Below are the code and all the weights of a small trained network. Each question names an input and a class and asks about switching units off, where a switched-off unit gives its printed mean instead of its output.

import numpy as np


def w(rows, s, z=0):
    codes = np.array(rows[::2]) - 128.0
    scale = np.full(codes.shape[1], s)
    scale[-1] = z or s
    return codes * scale


def f(y):
    return y / 2 * (1 + np.tanh(0.7978845608 * (y + 0.044715 * y**3)))


def log_softmax(a):
    a = a - a.max(-1, keepdims=True)
    return a - np.log(np.exp(a).sum(-1, keepdims=True))


def net(x, mask):
    res = np.array(x, float).reshape(1, 7) / 4 @ E
    y = f(res @ A[0][:, :-1].T + A[0][:, -1])
    res = res + np.where(mask, y, B[0][:, -1]) @ B[0][:, :-1]
    return log_softmax(res[-1] @ U[:, :-1].T + U[:, -1])


A, B = {}, {}
E = w([
[254,212,78,62,113,26,109,139,70,125],'x0',
[130,119,150,87,111,173,116,144,99,124],'x1',
[108,153,103,167,151,88,145,136,119,138],'x2',
[70,236,65,86,195,120,21,212,194,8],'x3',
[120,144,118,140,127,142,104,116,116,134],'x4',
[217,49,93,210,181,215,113,236,187,195],'x5',
[117,147,105,129,125,167,108,129,66,123],'x6',
],0.0076)
A[0] = w([
[198,119,125,156,98,134,210,64,66,233,248],'n1',
[111,141,138,86,52,45,81,2,91,78,254],'n2',
[246,159,64,115,43,112,145,187,129,148,169],'n3',
[84,99,152,182,48,126,212,81,67,196,213],'n4',
[63,81,156,207,155,175,108,175,149,38,206],'n5',
[86,60,149,157,165,163,176,141,158,172,179],'n6',
[42,144,178,172,150,167,119,98,153,83,211],'n7',
[207,112,80,198,168,211,98,215,166,218,224],'n8',
[15,60,191,183,120,142,177,54,110,153,245],'n9',
],0.0073,0.0033)
B[0] = w([
[240,97,207,156,58,91,72,112,58,233,254],'n1',
[100,182,238,89,74,99,205,124,61,66,247],'n2',
[149,169,70,67,170,72,49,162,141,191,196],'n3',
[124,69,191,141,98,75,130,45,106,151,230],'n4',
[21,161,144,158,141,229,153,166,217,152,205],'n5',
[125,70,100,198,72,180,142,104,135,140,196],'n6',
[61,160,134,112,62,153,215,65,204,118,188],'n7',
[109,61,69,168,197,181,2,158,136,188,255],'n8',
[84,62,62,101,32,125,125,50,87,90,221],'n9',
],0.008,0.011)
U = w([
[76,68,163,119,97,113,163,54,95,107,185],'0',
[23,209,158,87,136,151,187,104,182,66,93],'1',
[185,196,221,104,113,56,176,124,67,164,38],'2',
[139,240,151,76,200,73,129,139,105,3,252],'3',
[143,19,135,222,146,196,139,127,115,161,150],'4',
[80,126,123,200,187,209,152,214,190,133,14],'5',
[249,102,136,118,185,114,71,136,113,212,7],'6',
[171,160,69,105,229,120,68,225,155,96,225],'7',
],0.0074,0.0031)

Each question gives the input, the list of numbers given to net, and the class t.
The units are the neurons (one row each of A and B). Each row of codes is followed by its name. A weight is (code - 128) times the scale printed after its matrix; where a second scale follows, it is the last column's (A, B and U).
mask holds one flag per neuron, in row order. A switched-off neuron (its flag False) gives its mean, the last column of its row in B, instead of its output. The means were averaged over made-up inputs and are rounded, as every weight is.
A unit's drop is (log p(t) with every unit on - log p(t) with that unit switched off) / (log p(t) with every unit on - log p(t) with every unit switched off).
The circuit of an input: a set's keep is (log p(t) with only the set's units on - log p(t) with every unit switched off) / (log p(t) with every unit on - log p(t) with every unit switched off). Starting from all 9 units, units are removed one at a time, each time the one whose removal leaves the highest keep (on an exact tie, the one counted first), for as long as the keep stays at least 0.8.
units of the circuit, in order: the units of the circuit, biggest drop first
most important unit: the unit with the biggest drop
k most important neurons: the k neurons with the biggest drops, biggest first
drop when u is switched off: that unit's drop, to one decimal
input [3,-3,-2,2,7,-3,-2], class 3: most important unit : n1
input [6,3,-5,3,-1,-8,-7], class 3: 2 most important neurons : n1; n4
input [0,-6,1,6,-6,2,7], class 5: units of the circuit, in order : n5; n1; n2
input [8,7,6,2,3,-4,-8], class 3: units of the circuit, in order : n1; n4
input [3,-8,-3,-8,2,7,-6], class 6: 2 most important neurons : n1; n3
input [0,6,7,5,-6,4,-4], class 5: units of the circuit, in order : n5; n1
input [1,4,5,3,-3,-1,6], class 3: 2 most important neurons : n8; n1
input [-7,-5,5,8,3,0,3], class 1: 2 most important neurons : n7; n8
input [2,-8,1,5,3,-6,-6], class 3: units of the circuit, in order : n5; n1; n9
input [-2,8,1,8,-8,0,4], class 1: 3 most important neurons : n8; n7; n1
input [1,-8,-1,-7,-7,2,4], class 6: 2 most important neurons : n1; n5
input [3,8,2,2,5,6,-5], class 7: 2 most important neurons : n1; n4
input [5,-5,7,5,-5,-2,-5], class 3: 2 most important neurons : n1; n8
input [-7,-4,8,3,-8,7,-6], class 5: units of the circuit, in order : n5
input [-7,6,6,-8,-2,0,-8], class 0: 4 most important neurons : n9; n4; n8; n7
input [0,1,5,5,-1,8,0], class 5: drop when n5 is switched off : 0.8
input [-5,-5,2,5,-2,6,-6], class 5: drop when n4 is switched off : 0.0
input [7,-3,4,2,8,0,-7], class 3: drop when n8 is switched off : 0.4
input [5,-4,-4,4,4,-6,4], class 3: drop when n1 is switched off : 0.5
input [-8,5,-2,5,5,5,-4], class 5: units of the circuit, in order : n5
